Here is a tiny trained network, its code and every weight. The questions are about switching its units off for an input and a class, where a switched-off unit gives its printed mean instead of its output.

import numpy as np


def w(rows, s, z=0):
    codes = np.array(rows[::2]) - 128.0
    scale = np.full(codes.shape[1], s)
    scale[-1] = z or s
    return codes * scale


def norm(h):
    return h / np.sqrt((h * h).mean(-1, keepdims=True) + 1e-5)


def f(y):
    return np.maximum(y, 0)


def log_softmax(a):
    a = a - a.max(-1, keepdims=True)
    return a - np.log(np.exp(a).sum(-1, keepdims=True))


def net(x, mask):
    res = np.array(x, float).reshape(1, 5) / 4 @ E
    u = 0
    for l in range(2):
        y = f(norm(res) @ A[l][:, :-1].T + A[l][:, -1])
        res = res + np.where(mask[u : u + 5], y, B[l][:, -1]) @ B[l][:, :-1]
        u += 5
    return log_softmax(norm(res)[-1] @ U[:, :-1].T + U[:, -1])


A, B = {}, {}
E = w([
[65,160,98,139,62,99,118,81],'x0',
[208,71,67,100,91,97,154,115],'x1',
[143,76,113,86,29,139,169,103],'x2',
[120,196,75,193,141,116,255,69],'x3',
[113,177,146,178,121,71,130,110],'x4',
],0.0071)
A[0] = w([
[156,79,95,113,174,92,63,220,1],'0.n0',
[136,191,229,135,203,129,115,163,88],'0.n1',
[176,112,96,175,133,3,133,152,203],'0.n2',
[187,64,77,92,119,209,211,237,169],'0.n3',
[116,148,107,154,164,135,180,71,113],'0.n4',
],0.0067,0.0031)
B[0] = w([
[47,137,146,89,196,181,179,72,188],'0.n0',
[131,183,221,121,161,146,21,128,210],'0.n1',
[201,163,80,125,114,216,81,86,206],'0.n2',
[239,68,180,93,152,196,116,63,254],'0.n3',
[2,181,64,126,159,132,127,123,183],'0.n4',
],0.0074,0.0062)
A[1] = w([
[115,38,159,218,204,38,200,152,34],'1.n0',
[78,143,198,91,77,138,205,114,56],'1.n1',
[172,131,63,141,2,161,61,176,40],'1.n2',
[95,76,200,108,230,45,153,226,8],'1.n3',
[156,134,176,132,238,88,125,224,171],'1.n4',
],0.0062,0.0011)
B[1] = w([
[153,231,34,143,190,172,148,126,128],'1.n0',
[133,254,225,132,211,171,107,196,173],'1.n1',
[126,9,230,14,62,101,119,111,216],'1.n2',
[163,218,144,100,201,185,70,125,184],'1.n3',
[119,207,249,16,156,245,51,77,251],'1.n4',
],0.0067,0.0031)
U = w([
[77,198,203,96,216,200,19,75,227],'0',
[218,35,108,109,91,196,149,70,137],'1',
[89,2,188,102,40,32,82,188,3],'2',
[60,210,29,211,186,66,185,71,93],'3',
],0.0076,0.0041)

Each question gives the input, the list of numbers given to net, and the class t.
The units are the neurons (one row each of A and B). Each row of codes is followed by its name. A weight is (code - 128) times the scale printed after its matrix; where a second scale follows, it is the last column's (A, B and U).
mask holds one flag per neuron, layer by layer. A switched-off neuron (its flag False) gives its mean, the last column of its row in B, instead of its output. The means were averaged over made-up inputs and are rounded, as every weight is.
A unit's drop is (log p(t) with every unit on - log p(t) with that unit switched off) / (log p(t) with every unit on - log p(t) with every unit switched off).
The circuit of an input: a set's keep is (log p(t) with only the set's units on - log p(t) with every unit switched off) / (log p(t) with every unit on - log p(t) with every unit switched off). Starting from all 10 units, units are removed one at a time, each time the one whose removal leaves the highest keep (on an exact tie, the one counted first), for as long as the keep stays at least 0.8.
circuit, biggest first: the units of the circuit, biggest drop first
unit that matters most: the unit with the biggest drop
top k neurons: the k neurons with the biggest drops, biggest first
k most important neurons of layer l: the k neurons of layer l with the biggest drops, biggest first
drop when u is switched off: that unit's drop, to one decimal
input [-2,6,0,5,5], class 3: circuit, biggest first => (0.n4; 1.n4)
input [8,7,3,-5,8], class 2: circuit, biggest first => (1.n2; 0.n3)
input [3,-6,7,-8,-7], class 2: most important neuron of layer 1 => (1.n4)
input [4,8,-8,2,3], class 3: circuit, biggest first => (0.n3; 0.n1)
input [7,1,-1,-3,-8], class 1: circuit, biggest first => (0.n1; 1.n4)
input [6,4,-3,-6,5], class 1: top 3 neurons => (0.n2; 0.n1; 1.n2)
input [2,1,0,2,5], class 3: circuit, biggest first => (0.n3; 1.n4)
input [5,5,-2,-5,8], class 1: top 2 neurons => (0.n2; 0.n1)
input [8,4,0,1,2], class 1: top 2 neurons => (1.n2; 0.n2)
input [0,7,-5,-3,6], class 1: 3 most important neurons of layer 1 => (1.n4; 1.n1; 1.n3)
input [-5,-1,1,1,-2], class 1: 2 most important neurons of layer 0 => (0.n3; 0.n4)
input [7,7,-5,3,-1], class 3: drop when 0.n3 is switched off => 0.6
input [2,0,-4,7,-4], class 3: drop when 1.n3 is switched off => 0.0
input [3,-3,-2,4,3], class 3: drop when 1.n4 is switched off => 0.2
input [-6,-8,6,0,-8], class 1: unit that matters most => 0.n3
